Below are the code and all the weights of a small trained network. Each question names an input and a class and asks about switching units off, where a switched-off unit gives its printed mean instead of its output.

import numpy as np


def w(rows, s, z=0):
    codes = np.array(rows[::2]) - 128.0
    scale = np.full(codes.shape[1], s)
    scale[-1] = z or s
    return codes * scale


def norm(h):
    return h / np.sqrt((h * h).mean(-1, keepdims=True) + 1e-5)


def f(y):
    return np.maximum(y, 0)


def log_softmax(a):
    a = a - a.max(-1, keepdims=True)
    return a - np.log(np.exp(a).sum(-1, keepdims=True))


def net(x, mask):
    res = np.array(x, float).reshape(1, 6) / 4 @ E
    u = 0
    for l in range(2):
        y = f(norm(res) @ A[l][:, :-1].T + A[l][:, -1])
        res = res + np.where(mask[u : u + 8], y, B[l][:, -1]) @ B[l][:, :-1]
        u += 8
    return log_softmax(norm(res)[-1] @ U[:, :-1].T + U[:, -1])


A, B = {}, {}
E = w([
[138,121,127,135,129,124,123,135,129,125,120],'x0',
[172,106,135,135,123,140,92,138,170,104,248],'x1',
[98,173,32,169,150,133,132,148,177,115,126],'x2',
[141,96,108,115,140,120,126,153,119,123,115],'x3',
[131,133,118,126,133,132,118,110,116,131,133],'x4',
[196,183,140,131,156,193,157,194,92,92,151],'x5',
],0.015)
A[0] = w([
[169,65,192,131,103,114,87,136,139,119,250,68],'0.n0',
[190,168,133,136,129,150,132,188,123,115,209,35],'0.n1',
[179,149,186,139,139,154,148,172,91,104,147,12],'0.n2',
[203,95,126,141,136,142,102,140,183,112,245,71],'0.n3',
[120,194,15,155,131,122,119,162,198,124,120,132],'0.n4',
[138,123,66,163,126,123,110,157,212,120,222,4],'0.n5',
[188,215,136,134,134,176,164,205,46,99,140,106],'0.n6',
[225,219,124,127,137,171,154,209,72,99,167,93],'0.n7',
],0.012,0.0033)
B[0] = w([
[147,16,142,125,188,152,248,79,203,163,84,247],'0.n0',
[35,135,184,177,161,103,84,151,102,111,108,210],'0.n1',
[222,146,69,127,27,86,36,87,48,143,131,192],'0.n2',
[8,121,197,148,92,152,87,152,128,90,226,243],'0.n3',
[75,138,96,209,162,186,232,89,216,102,110,218],'0.n4',
[252,158,23,65,77,71,10,138,113,133,168,212],'0.n5',
[228,204,130,2,210,181,236,126,135,230,156,232],'0.n6',
[33,142,194,226,140,138,133,234,113,48,116,244],'0.n7',
],0.0095,0.014)
A[1] = w([
[84,154,71,149,112,108,90,147,142,130,146,79],'1.n0',
[60,178,123,177,151,94,95,177,79,152,103,74],'1.n1',
[87,78,109,149,90,96,75,86,141,117,136,48],'1.n2',
[146,182,114,120,167,142,162,137,83,156,56,9],'1.n3',
[97,122,221,101,120,88,91,156,29,159,96,228],'1.n4',
[224,176,123,50,97,127,108,118,68,159,141,70],'1.n5',
[81,118,84,146,98,106,141,65,103,131,5,205],'1.n6',
[118,75,164,104,136,131,116,127,104,142,138,200],'1.n7',
],0.021,0.0015)
B[1] = w([
[156,151,159,20,110,99,66,184,78,118,115,181],'1.n0',
[38,45,119,102,179,99,105,127,168,163,81,182],'1.n1',
[189,116,71,105,145,109,166,78,160,167,47,206],'1.n2',
[176,117,90,44,90,102,169,49,166,127,58,211],'1.n3',
[228,141,48,203,4,128,89,42,98,92,172,232],'1.n4',
[76,82,90,103,186,74,6,213,226,122,192,173],'1.n5',
[91,141,201,169,147,166,102,210,94,92,225,250],'1.n6',
[97,180,163,175,130,123,133,119,32,177,83,193],'1.n7',
],0.014,0.018)
U = w([
[132,144,175,227,73,149,99,98,28,109,187,173],'0',
[196,143,53,64,108,80,68,99,158,129,125,166],'1',
[27,179,150,132,188,150,100,217,135,79,167,161],'2',
[102,186,109,74,172,167,252,99,162,114,44,4],'3',
[133,61,163,134,155,103,174,33,114,209,78,88],'4',
],0.014,0.0028)

Each question gives the input, the list of numbers given to net, and the class t.
The units are the neurons (one row each of A and B). Each row of codes is followed by its name. A weight is (code - 128) times the scale printed after its matrix; where a second scale follows, it is the last column's (A, B and U).
mask holds one flag per neuron, layer by layer. A switched-off neuron (its flag False) gives its mean, the last column of its row in B, instead of its output. The means were averaged over made-up inputs and are rounded, as every weight is.
A unit's drop is (log p(t) with every unit on - log p(t) with that unit switched off) / (log p(t) with every unit on - log p(t) with every unit switched off).
most important unit: the unit with the biggest drop
k most important neurons: the k neurons with the biggest drops, biggest first
k most important neurons of layer l: the k neurons of layer l with the biggest drops, biggest first
input [7,0,6,6,4,0], class 2: most important unit : 0.n6
input [7,-5,7,-7,-6,-6], class 2: 2 most important neurons : 1.n6; 0.n6
input [7,-8,-2,6,2,-3], class 0: 3 most important neurons : 0.n6; 1.n6; 0.n4
input [3,-6,-4,7,8,-3], class 0: 3 most important neurons : 0.n6; 1.n6; 0.n5
input [-3,-5,0,-5,0,-6], class 0: 2 most important neurons of layer 1 : 1.n6; 1.n4
input [1,-1,-2,3,6,-6], class 0: 4 most important neurons of layer 0 : 0.n5; 0.n6; 0.n4; 0.n3
input [0,1,-8,-4,1,-5], class 4: 3 most important neurons : 0.n7; 0.n0; 0.n1
input [-6,-5,1,6,1,3], class 3: 3 most important neurons : 0.n5; 1.n4; 0.n2
input [6,0,-2,2,1,-5], class 0: 2 most important neurons of layer 1 : 1.n6; 1.n3
input [-6,8,8,7,5,2], class 2: 2 most important neurons : 1.n4; 1.n3
input [0,-6,5,-7,7,1], class 3: 2 most important neurons of layer 0 : 0.n3; 0.n7
input [2,4,-8,0,1,0], class 4: 2 most important neurons of layer 0 : 0.n0; 0.n7
input [-5,0,-4,-8,-4,4], class 1: 3 most important neurons of layer 0 : 0.n6; 0.n2; 0.n3
input [-2,-5,-7,-3,8,-5], class 0: most important unit : 0.n6
input [3,-6,-3,-5,-8,-3], class 0: 4 most important neurons : 0.n6; 1.n6; 0.n4; 1.n4
input [4,-4,1,8,-2,-8], class 2: 2 most important neurons of layer 1 : 1.n6; 1.n4
input [8,-3,5,2,-4,-3], class 2: 2 most important neurons : 0.n6; 1.n6
input [-8,-4,-3,7,2,-4], class 0: 2 most important neurons of layer 0 : 0.n6; 0.n5
input [-3,-1,-5,-3,-7,6], class 1: 2 most important neurons of layer 0 : 0.n6; 0.n2
input [-2,-6,-5,-6,-1,-7], class 0: most important unit : 1.n6
input [-7,-8,4,-6,-4,-3], class 2: 2 most important neurons : 1.n6; 0.n6
input [-6,1,1,-5,3,-2], class 1: 2 most important neurons : 0.n0; 0.n6
input [-7,1,-5,-1,7,0], class 4: 2 most important neurons of layer 0 : 0.n0; 0.n7
input [-1,-1,0,-6,-1,1], class 1: 2 most important neurons : 0.n4; 0.n0
